In the rows, 128 means zero.
Each row has two labels, one from each of two sets.
[172 128 158 119  84  70 143 138 152 148  99 123 126 112  97 118 127] : [17], E
[150 137 133 118  94 112 106 126 140 144  97 117  89 185 114 130 136] : [22], U
[169 130 136 105  76 141  84 125 131 135 106 127 109 167 108 122 136] : [17], U
[151 147 118  87  48 110  33 125 124 132  69 142  90 193 102 128 132] : [17], U
[146 162 115 130  50 155  33 128  93 116  71 150 121 164 116 128 133] : [17], H
[135 133 115  87  80 124 112 129 111 122  91 149  82 174 112 133 129] : [17], V
[146 149 105 103  69 182  81 125 117 109 107 149 100 162 119 128 132] : [17], H
[187 119 129  83 103 116 135 122 135 135 151 134  81 187 115 126 142] : [17], U
[184 130 154 117  71 139 138 122 127 141  86 117  92 186 104 127 125] : [17], H
[163 132 108  76  91 120  84 126 120 118 144 155  91 149 117 120 140] : [17], U
[199 128 101  68 101 122 122 126 125 118 144 147  72 135 125 117 153] : [17], U
[198  98 122  72  83 131 140 116 136 122 143 138  78 182 114 126 148] : [17], U
[150 143 136 133 110  84 116 137 124 135  66 128 113  99 117 118 139] : [22], E
[191 117 135  77  96 155 161 121 124 116 167 144  67 169 111 126 149] : [17], H
[140 137 122 134  75  86 102 124 128 144  33 115 110 210 124 124 142] : [22], E
[176 114 153 123 161 156 182 123 121 128 151 109  95 141 134 135 144] : [22], H
[192 141 129  91  53 101 130 123 124 135  89 122  40 248 106 133 162] : [22], E
[159 134 126 103  89 142  99 124 127 123 139 134 124 144 117 124 129] : [17], U
[190 125 118  93  81 127 138 126 132 128 157 129 102 168 110 118 139] : [17], U
[172 139 120  84  65 111  88 121 134 141 106 134  73 186 100 121 138] : [17], E
[197 117 137  97 125 146 177 111 152 127 189 117 101 144 127 112 146] : [17], U
[145 119 114  89  95 149 137 132 110 102 138 144  98 128 108 120 143] : [17], V
[151 138 117  99  87 118  85 133 116 120 121 158 125 104 116 119 130] : [17], U
[152 146 108  82  81 136 103 145 130 114  98 143  89 137 118 122 140] : [17], U
[145 145 151 152  42 125  62 112 141 148  51 121 145 185 100 124 119] : [17], U
[205  96 160 116 146 100 127 132 130 143 209 140 163  55 122 123 129] : [17], U
[169 134 117  92  60 129 100 123 136 130 116 129 107 202 113 121 137] : [17], U
[162 133 135  83  86 122 119 121 136 127 113 136 102 158 119 117 138] : [17], U
[184 116  97  82 124 116 100 125 118 114 170 154 114  90 125 117 153] : [17], U
[137 129 116  86  27 109 126 133 119 126  68 133  69 231  95 127 137] : [17], K
[199 120 107  82  83 127 132 126 122 119 147 144  87 160 122 110 153] : [17], U
[171 133 122  85 119 127 115 128 126 128  99 120  63 180 129 125 153] : [22], E
[155 168 128 103  30 119  70 130 137 132  39 127  80 164  94 119 134] : [17], E
[179 146 111  70  58 133  88 126 141 113 105 133  60 160 110 113 168] : [17], E
[198 124 124  83 112 108 105 133 140 131 176 147 108 124 127 119 136] : [17], U
[164 123 139 115 100 167 143 123 134 127 141 125 109 153 125 124 128] : [17], H
[169 136 139 112  71 137 134 132 151 128 125 117  95 149 109 117 130] : [17], E
[141 133 132 115  68 128 123 137 123 131 101 125 105 191  99 123 132] : [17], V
[177 125 112  67  67 125 104 123 133 131 122 142  78 198 111 121 149] : [17], U
[144 144  95  87 112  96  61 125  99 120 115 175  81 169 130 131 153] : [22], U

Each row has two labels, one from each of two sets.
[138 195 194 144 161 135 208 149 133 104 134 150 146 151 122 111 157] : tn, (67)
[138 179 159 120 167 138 175 153 123 100 135 107 160 157 119 105 136] : gr, (67)
[144 220 190 156 221 142 173 169 136  38 165 168 164 184 110  85 155] : tn, (67)
[145 192 174 145 161 136 174 156 147  90 147 144 146 193 123  93 152] : tn, (67)
[150 195 176 130 178 144 175 144 136  86 151 129 165 156 125 105 175] : tn, (67)
[143 189 143 111 202 136 169 160 135  86 146  92 169 157 125 108 157] : gr, (71)
[148 186 164 132 197 141 157 152 132  68 139 133 160 174 100  96 168] : tn, (71)
[139 177 182 125 144 121 174 163 127 109 127 129 146 143 128 112 150] : tn, (67)
[151 203 186 143 186 133 176 177 132  72 142 126 152 197 106 108 146] : tn, (67)
[149 183 156 128 188 141 148 132 132  71 136 151 180 155  99 109 174] : tn, (71)
[140 193 182 127 130 144 168 150 139  84 139 156 174 184 108  98 146] : tn, (67)
[137 212 136 119 165 135 189 149 140  90 141 103 164 173  99 128 146] : gr, (71)
[131 151 129 105 141 131 155 148 127 118 126 130 136 126 113 135 127] : tn, (67)

Each row has two labels, one from each of two sets.
[123 137 178 122 118 124 124 105 118 162 119 173 162 142 123 115 114] : M, Z
[105 144 143  78 125 135 164 130 112 140 118 165 104 116 115 128  91] : S, D
[122 130 188  85 132 126 171 122 117 159 115 139 105 115 109  95  89] : X, D
[139 160 157 131 114 134 140 127 120 155 138 179 127 149 152 167 109] : S, Z
[115 125 179 115 130 119 153 130 126 139 131 194 114 144 118 113 108] : N, J
[117 130 111  90 129 134 134 134 107 112 121 119 118  96 138 106  91] : S, Z
[115 151 170 101 133 116 139 145 117 151 124 182 118 143 130 123 104] : S, J
[134 175 191 130 119 115 134 121 125 164 129 164 158 137 128 138 114] : X, Z
[123 157 162  93 133 129 157 131 111 162 135 194 133 143  98 166 118] : S, W
[141 135 183 118 122 125 150 123 131 141 122 151 132 139  83 133 132] : X, D
[130 132 194 101 130 128 154 125 127 166 120 139 116 140  92 135 138] : X, D
[143 122 123 152 137 125 147 130 132  97 137 161 125 141 129 142 110] : N, Z
[158 148 179 115 136 126 196 121 127 141 132 166 113 143  98 124  78] : X, Z
[133 120 158  99 132 128 165 124 126 124 118 123 110 108 100  95  98] : X, C
[143 145 196 118 126 114 152 125 129 140 126 159 136 143 100 137 114] : X, C
[140 126 149 121 144 125 172 118 121 122 140 184 120 139 119 139  80] : N, Z
[131 132 180 119 152 122 137 129 129 149 123 108 115 142 112 116 123] : X, J
[117 151 198 100 108 118 112 127 109 142 124 193 155 125 136 115 101] : N, C
[140 130 157 144 132 129 135 104 126 143 129 144 138 148 142 116 104] : M, Z
[112 127 184  98 133 119 138 115 127 170 105 147 143 126  96  95 120] : M, W
[118 145 142  91 124 134 137 135 119 139 126 174 125 120 108 134 115] : S, D
[132 126 161 115 140 119 168 137 138 130 127 131 105 128  90 116 115] : X, J
[131 131 181  99 117 133 133 109 130 158 116 148 134 129 104 100 124] : M, D
[140 141 139 118 114 131 120 116 122 121 126 147 151 130 111 104 117] : M, Z
[115  90 150  80 138 139 161 112 118 135 117 137 102 107  99  74 105] : M, D
[119 126 182 100 130 122 143 122 116 133 133 194 130 134 126 132  99] : N, C
[140 157 165 110 144 120 159 128 114 143 125 185 122 152 127 143  74] : S, Z
[116 128 164 121 137 127 148 121 120 148 136 169 128 134 131 133 115] : N, Z
[114 134 179 116 125 116 120 126 127 158 113 155 136 140 120  91 114] : M, J
[110 132 184  90 128 132 125 116 105 153 124 169 138 123 135 114 115] : N, D
[136 158 199 102 123 128 128 130 120 154 125 134 146 131 111 126 139] : X, D
[109 127 202  97 126 128 159 126 121 160 135 193 117 136 110 137 117] : N, D
[149 178 162 116  93 123 149 116 119 132 130 222 137 133 145 141  70] : S, Z
[124 126 176 117 133 125 139 123 124 151 138 174 133 154 108 151 136] : N, D
[119 148 186 110 136 129 131 124 105 158 136 180 142 143 137 114  92] : N, Z
[120 128 193 107 128 120 149 122 127 140 133 202 130 142 119 139 112] : N, C
[129 127 182 108 144 132 160 112 112 149 134 177 119 143 141 138  96] : N, Z
[131 148 215  97 131 121 142 110 109 155 129 209 156 145 108 138 102] : N, W
[124 158 197  90 131 121 137 133 115 171 130 212 133 160 105 155 124] : S, D
[145 138 170 128 136 123 158 121 130 128 126 121 117 131 113 117  99] : X, Z
[129 119 169 120 114 132 140 102 131 154 122 149 133 132 110 123 140] : M, D
[148 163 191 120 116 122 149 119 118 144 131 150 138 132 113 122 101] : X, Z
[113 114 192  87 138 123 164 125 113 132 131 218 114 137 108 115  83] : N, C
[123 141 189 112 120 128 133 111 129 169 120 178 151 144 104 117 134] : M, W
[131 138 201 111 122 120 158 133 141 149 128 153 123 134  99 126 126] : X, D
[116 132 197 104 125 124 121 121 112 147 132 193 146 140 128 125 113] : N, C
[128 157 190 135 114 134  90 113 129 178 127 160 189 155 100 144 182] : M, W
[126 162 172 124 113 129 112 133 116 161 134 125 144 117 139 122 130] : X, W
[119 141 148  83 140 132 176 121 101 141 123 163 101 115 153 104  43] : S, Z
[131 150 169 120 132 125 139 125 119 156 127 167 115 152 158 147  97] : S, Z
[122 121 202  97 137 124 172 123 126 160 135 183 114 138  97 139 119] : N, D
[125 133 157 100 145 127 149 124 109 134 126 171 108 143 146 136  83] : S, Z
[116 137 173 117 135 129 129 119 111 151 135 151 146 130 144 120 106] : N, Z

Each row has two labels, one from each of two sets.
[111 151 131 127 114 123 120 153 117 141 142 132 136 113 138 123 133] : hj, (80)
[105 169 131 121  92 136 112  89 119 131 110 115 146 120 139 131 140] : mn, (72)
[125 170 123 123 126 150 132 118 124 121 124 113 142 118 130 135 144] : hj, (74)
[109 152 139 131 105 126 113 110 125 145 140 119 133 110 127 132 135] : nf, (74)
[118 134 133 125 137 124 139 165 133 142 142 129 124 114 114 158 133] : hj, (68)
[120 133 133 132 125 117 111 153 124 141 144 131 139 115 120 112 143] : pp, (74)
[129 113 129 151 133 122 109 162 127 123 164 130 124 135 138 107 134] : hj, (72)
[102 173 129 122  77 131 109  90 115 134 114 125 139 121 129 148 140] : mn, (74)
[113 176 135 120  93 138 119 116 136 132 135 115 139 101 112 158 145] : mn, (74)
[102 151 134 121  86 125 117 115 120 143 120 130 129 122 120 158 130] : mn, (68)
[ 93 169 128 127  72 118  94  86 106 148 114 135 145 116 123 136 143] : mn, (74)
[117 172 127 120  82 141 129 100 119 132 106 132 139 127 151 113 121] : mn, (80)
[114 145 126 121 120 119 148 151 129 147 118 148 123 105 125 134 127] : hj, (75)
[115 171 133 114 102 148 121 103 132 125 128 111 139 108 125 154 141] : mn, (74)
[112 184 126 110  91 151 122  86 112 122 100 114 146 134 134 154 139] : mn, (74)
[110 138 136 117 122 117 126 137 125 152 123 130 142 107 126 122 135] : pp, (80)
[ 91 166 137 116  82 111 110 125 128 153 137 129 142  85 103 167 148] : mn, (74)
[107 166 129 122  90 129 103  86 114 126 116 120 144 124 139 129 139] : mn, (72)
[116 120 137 133 130 108 113 137 122 148 144 131 135 109 122 109 134] : pp, (72)
[113  95 144 130 146  97 128 191 140 162 164 136 119 102  93 152 135] : pp, (68)
[123  98 134 126 150  98 140 183 135 155 142 147 118 114  97 145 131] : pp, (75)
[107 118 126 119 119 102 129 126 112 163 104 158 125 115 119 130 123] : pp, (75)
[112 198 123 108  80 163 115  28  97 113  77 111 151 149 158 138 131] : mn, (74)
